Here is a tiny trained network, its code and every weight. The questions are about switching its units off for an input and a class, where a switched-off unit gives its printed mean instead of its output.

import numpy as np


def w(rows, s, z=0):
    codes = np.array(rows[::2]) - 128.0
    scale = np.full(codes.shape[1], s)
    scale[-1] = z or s
    return codes * scale


def f(y):
    return y / 2 * (1 + np.tanh(0.7978845608 * (y + 0.044715 * y**3)))


def log_softmax(a):
    a = a - a.max(-1, keepdims=True)
    return a - np.log(np.exp(a).sum(-1, keepdims=True))


def net(x, mask):
    res = np.array(x, float).reshape(1, 4) / 4 @ E
    y = f(res @ A[0][:, :-1].T + A[0][:, -1])
    res = res + np.where(mask, y, B[0][:, -1]) @ B[0][:, :-1]
    return log_softmax(res[-1] @ U[:, :-1].T + U[:, -1])


A, B = {}, {}
E = w([
[224,75,54,154,110],'x0',
[175,186,156,255,65],'x1',
[163,217,73,116,225],'x2',
[206,156,176,29,93],'x3',
],0.01)
A[0] = w([
[97,101,94,53,141,67],'N1',
[113,97,133,47,155,87],'N2',
[124,58,144,44,124,142],'N3',
[147,224,89,108,159,119],'N4',
[82,118,99,184,145,209],'N5',
[121,21,111,121,9,100],'N6',
[230,26,35,149,141,45],'N7',
[217,102,132,196,124,168],'N8',
[68,209,242,109,161,70],'N9',
[73,171,183,114,125,107],'N10',
[60,109,81,175,138,255],'N11',
[101,172,149,200,114,114],'N12',
[78,114,115,92,147,72],'N13',
[91,74,150,130,61,93],'N14',
[153,251,51,126,233,74],'N15',
[181,91,218,81,90,103],'N16',
[158,210,155,177,71,47],'N17',
[166,207,163,38,62,167],'N18',
[169,140,111,132,182,53],'N19',
[166,202,149,149,57,81],'N20',
[207,196,186,104,102,147],'N21',
[107,67,99,79,168,78],'N22',
[57,154,171,120,160,46],'N23',
[74,93,42,81,101,191],'N24',
[62,68,189,157,69,107],'N25',
[136,141,145,181,69,164],'N26',
[214,109,97,94,101,238],'N27',
[142,96,89,52,166,114],'N28',
[133,159,94,190,82,110],'N29',
],0.012,0.0046)
B[0] = w([
[165,76,167,208,139,178],'N1',
[166,124,185,180,149,184],'N2',
[173,136,139,156,170,198],'N3',
[166,241,86,168,59,194],'N4',
[78,148,83,10,226,191],'N5',
[174,188,75,139,76,215],'N6',
[89,71,253,49,23,216],'N7',
[103,123,171,103,160,197],'N8',
[119,94,232,71,35,194],'N9',
[51,106,211,95,68,165],'N10',
[107,206,71,2,190,206],'N11',
[141,113,195,121,177,180],'N12',
[159,139,162,141,131,156],'N13',
[251,220,70,193,80,177],'N14',
[197,217,96,171,57,247],'N15',
[147,226,88,98,140,183],'N16',
[163,53,203,186,153,180],'N17',
[62,171,40,3,220,205],'N18',
[132,172,128,156,49,154],'N19',
[152,45,162,216,186,173],'N20',
[149,141,114,92,207,188],'N21',
[176,99,195,164,158,179],'N22',
[159,123,174,110,94,163],'N23',
[145,134,181,132,205,186],'N24',
[180,227,98,133,97,195],'N25',
[150,129,155,131,192,182],'N26',
[66,115,139,57,111,203],'N27',
[160,142,198,163,187,193],'N28',
[143,137,176,133,160,178],'N29',
],0.0087,0.015)
U = w([
[206,205,89,176,45,121],'0',
[115,150,103,33,224,196],'1',
[174,82,203,207,215,51],'2',
[90,82,223,51,1,119],'3',
[110,133,99,70,175,254],'4',
[95,42,19,191,63,70],'5',
[80,64,67,216,49,65],'6',
],0.0099,0.0049)

Each question gives the input, the list of numbers given to net, and the class t.
The units are the neurons (one row each of A and B). Each row of codes is followed by its name. A weight is (code - 128) times the scale printed after its matrix; where a second scale follows, it is the last column's (A, B and U).
mask holds one flag per neuron, in row order. A switched-off neuron (its flag False) gives its mean, the last column of its row in B, instead of its output. The means were averaged over made-up inputs and are rounded, as every weight is.
A unit's drop is (log p(t) with every unit on - log p(t) with that unit switched off) / (log p(t) with every unit on - log p(t) with every unit switched off).
The circuit of an input: a set's keep is (log p(t) with only the set's units on - log p(t) with every unit switched off) / (log p(t) with every unit on - log p(t) with every unit switched off). Starting from the 12 units with the biggest drops (on a tie, the unit counted first), units are removed one at a time, each time the one whose removal leaves the highest keep (on an exact tie, the one counted first), for as long as the keep stays at least 0.8.
units of the circuit, in order: the units of the circuit, biggest drop first
unit that matters most: the unit with the biggest drop
k most important neurons: the k neurons with the biggest drops, biggest first
drop when u is switched off: that unit's drop, to one decimal
input [-3,-2,-8,-6], class 0: units of the circuit, in order	N14
input [0,-5,8,8], class 0: 2 most important neurons	N15, N4
input [-8,-3,-7,8], class 1: 2 most important neurons	N18, N16
input [1,-8,0,7], class 2: 2 most important neurons	N1, N2
input [8,-6,4,-6], class 3: 2 most important neurons	N7, N18
input [-6,3,8,-7], class 0: 2 most important neurons	N15, N4
input [6,2,2,-5], class 3: 3 most important neurons	N7, N18, N21
input [0,1,-2,0], class 4: 2 most important neurons	N15, N4
input [7,7,5,5], class 2: 3 most important neurons	N20, N17, N21
input [8,-4,1,-7], class 3: 2 most important neurons	N7, N18
input [0,3,-6,8], class 1: 2 most important neurons	N18, N15
input [-8,7,-2,-8], class 1: 3 most important neurons	N11, N5, N7
input [-2,0,0,2], class 4: drop when N4 is switched off	-0.1
input [7,7,4,5], class 2: unit that matters most	N20
input [6,-6,-2,-4], class 2: drop when N17 is switched off	-0.1
input [3,-8,8,8], class 0: drop when N1 is switched off	0.1
